Below is a small trained network, with its code and all its weights. Each question gives an input and a target symbol and asks what happens when units are switched off, that is, made to give their printed mean instead of their output.

import numpy as np


def w(rows, s, z=0):
    codes = np.array(rows[::2]) - 128.0
    scale = np.full(codes.shape[1], s)
    scale[-1] = z or s
    return codes * scale


def norm(h):
    return h / np.sqrt((h * h).mean(-1, keepdims=True) + 1e-5)


def f(y):
    return y / 2 * (1 + np.tanh(0.7978845608 * (y + 0.044715 * y**3)))


def softmax(a):
    e = np.exp(a - a.max(-1, keepdims=True))
    return e / e.sum(-1, keepdims=True)


def log_softmax(a):
    a = a - a.max(-1, keepdims=True)
    return a - np.log(np.exp(a).sum(-1, keepdims=True))


def net(x, mask):
    ids = ['βδεθλμπτω'.index(c) for c in x.split()]
    T = len(ids)
    res = E[ids] + P[:T]
    u = 0
    for l in range(2):
        r = norm(res)
        for j in range(2):
            rows = slice(3 * j, 3 * j + 3)
            q, k, v = (r @ M[l][rows].T for M in (Q, K, V))
            z = softmax(np.where(np.tri(T) > 0, q @ k.T / 3**0.5, -1e9)) @ v
            o = O[l][rows]
            res = res + np.where(mask[u + j], z, o[:, -1]) @ o[:, :-1]
        u += 2
        y = f(norm(res) @ A[l][:, :-1].T + A[l][:, -1])
        res = res + np.where(mask[u : u + 4], y, B[l][:, -1]) @ B[l][:, :-1]
        u += 4
    return log_softmax(norm(res)[-1] @ U[:, :-1].T + U[:, -1])


Q, K, V, O, A, B = {}, {}, {}, {}, {}, {}
E = w([
[87,103,49,150],'β',
[126,130,138,67],'δ',
[48,222,163,97],'ε',
[73,161,86,122],'θ',
[147,79,93,111],'λ',
[105,163,137,43],'μ',
[187,185,79,72],'π',
[135,202,190,157],'τ',
[17,250,188,129],'ω',
],0.015)
P = w([
[72,127,92,126],'0',
[98,120,82,250],'1',
[194,174,118,161],'2',
[156,112,188,107],'3',
[165,250,104,61],'4',
[197,163,119,159],'5',
[97,13,190,173],'6',
[114,99,87,169],'7',
[199,165,120,158],'8',
[165,103,185,102],'9',
[153,251,110,56],'10',
],0.011)
Q[0] = w([
[161,105,172,240],'0.h1',
[68,155,145,254],'0.h1',
[216,64,108,143],'0.h1',
[162,136,84,204],'0.h2',
[136,157,102,133],'0.h2',
[66,90,157,164],'0.h2',
],0.0093)
K[0] = w([
[212,136,92,90],'0.h1',
[92,114,4,124],'0.h1',
[185,114,99,132],'0.h1',
[154,148,202,91],'0.h2',
[185,89,85,113],'0.h2',
[95,32,139,83],'0.h2',
],0.012)
V[0] = w([
[126,109,98,131],'0.h1',
[80,122,104,96],'0.h1',
[198,131,144,111],'0.h1',
[184,161,121,169],'0.h2',
[255,154,104,106],'0.h2',
[114,130,192,161],'0.h2',
],0.0073)
O[0] = w([
[119,190,75,128,117],'0.h1',
[191,134,131,188,204],'0.h1',
[86,139,120,157,49],'0.h1',
[253,179,108,169,187],'0.h2',
[146,148,101,172,211],'0.h2',
[143,182,55,180,3],'0.h2',
],0.0053,0.0021)
A[0] = w([
[219,164,153,110,35],'0.n1',
[72,204,145,119,251],'0.n2',
[218,174,180,68,112],'0.n3',
[177,149,254,176,199],'0.n4',
],0.009,0.003)
B[0] = w([
[138,101,254,124,193],'0.n1',
[88,88,80,170,246],'0.n2',
[76,61,193,113,253],'0.n3',
[148,4,4,98,193],'0.n4',
],0.0085,0.0053)
Q[1] = w([
[100,163,211,72],'1.h1',
[145,104,23,149],'1.h1',
[154,26,73,165],'1.h1',
[147,76,122,139],'1.h2',
[95,119,208,254],'1.h2',
[142,171,135,56],'1.h2',
],0.01)
K[1] = w([
[129,56,227,125],'1.h1',
[52,129,43,85],'1.h1',
[53,120,84,107],'1.h1',
[121,165,64,102],'1.h2',
[2,224,165,165],'1.h2',
[187,17,146,122],'1.h2',
],0.0088)
V[1] = w([
[180,173,189,157],'1.h1',
[146,72,93,2],'1.h1',
[78,158,64,123],'1.h1',
[156,195,178,40],'1.h2',
[178,97,116,99],'1.h2',
[69,155,133,82],'1.h2',
],0.0074)
O[1] = w([
[166,139,52,180,7],'1.h1',
[201,82,132,130,253],'1.h1',
[23,142,254,107,179],'1.h1',
[112,230,210,109,52],'1.h2',
[144,43,151,73,125],'1.h2',
[40,204,111,87,171],'1.h2',
],0.0049,0.0028)
A[1] = w([
[175,76,165,130,131],'1.n1',
[195,98,115,7,64],'1.n2',
[116,49,13,120,253],'1.n3',
[188,229,120,21,42],'1.n4',
],0.012,0.0035)
B[1] = w([
[9,114,144,236,210],'1.n1',
[220,241,103,21,254],'1.n2',
[106,1,93,28,253],'1.n3',
[116,22,135,213,191],'1.n4',
],0.0087,0.0065)
U = w([
[182,102,7,109,50],'β',
[157,65,218,136,76],'δ',
[111,141,136,112,106],'ε',
[127,210,65,148,211],'θ',
[115,160,197,173,142],'λ',
[113,154,190,92,49],'μ',
[203,119,78,192,255],'π',
[139,82,176,189,85],'τ',
[105,156,118,129,113],'ω',
],0.013,0.0068)

Each question gives the input, a string of symbols that net reads in full, and the target symbol t.
The units are the heads (3 rows each of Q, K, V and O) and the neurons (one row each of A and B). Each row of codes is followed by its name. A weight is (code - 128) times the scale printed after its matrix; where a second scale follows, it is the last column's (O, A, B and U).
mask holds one flag per unit, layer by layer, with each layer's heads first. A switched-off unit (its flag False) gives its mean, the last column of its rows in O or B, instead of its output. The means were averaged over made-up inputs and are rounded, as every weight is.
A unit's drop is (log p(t) with every unit on - log p(t) with that unit switched off) / (log p(t) with every unit on - log p(t) with every unit switched off).
The circuit of an input: a set's keep is (log p(t) with only the set's units on - log p(t) with every unit switched off) / (log p(t) with every unit on - log p(t) with every unit switched off). Starting from all 12 units, units are removed one at a time, each time the one whose removal leaves the highest keep (on an exact tie, the one counted first), for as long as the keep stays at least 0.8.
units of the circuit, in order: the units of the circuit, biggest drop first
top k neurons: the k neurons with the biggest drops, biggest first
top k neurons in layer l: the k neurons of layer l with the biggest drops, biggest first
drop of u: that unit's drop, to one decimal
input ω λ λ θ τ π π δ π μ β, target π: top neuron -> 0.n3
input π θ π δ μ, target π: units of the circuit, in order -> 1.h1; 1.n4
input θ θ λ π ε, target π: units of the circuit, in order -> 1.h1; 1.n4; 0.n1
input π π θ π λ, target π: top 3 neurons in layer 1 -> 1.n4; 1.n2; 1.n3
input λ θ τ π μ, target β: units of the circuit, in order -> 1.h1; 1.n4
input θ ε π λ θ, target π: units of the circuit, in order -> 0.n4; 1.n4; 1.h1
input θ π δ π ε θ, target θ: top 2 neurons -> 0.n4; 1.n1
input μ θ τ ω δ π δ ω, target θ: top 2 neurons -> 0.n3; 1.n4
input π λ π ε π, target π: units of the circuit, in order -> 1.n4; 1.n3
input π τ θ λ τ, target β: top 2 neurons in layer 0 -> 0.n4; 0.n2
input π δ δ λ π δ ω π λ, target λ: top 3 neurons -> 0.n4; 1.n3; 1.n1
input λ τ λ δ λ θ, target θ: top 4 neurons -> 0.n4; 0.n3; 1.n3; 1.n4
input ε θ λ μ π, target π: top 2 neurons in layer 0 -> 0.n4; 0.n2
input τ θ β τ θ δ τ ω μ ε τ, target β: top 2 neurons -> 0.n4; 0.n2
input μ π π ε θ, target π: top 2 neurons in layer 0 -> 0.n4; 0.n3
input ω θ π π ε, target π: top neuron in layer 0 -> 0.n1
input π π π δ μ, target π: drop of 1.h2 -> 0.0
input π μ π μ ε ω, target θ: drop of 1.h1 -> 0.3
input δ π π λ β, target π: drop of 1.n4 -> 0.7
input λ π λ τ θ ε θ ε λ, target λ: drop of 1.h1 -> 1.0
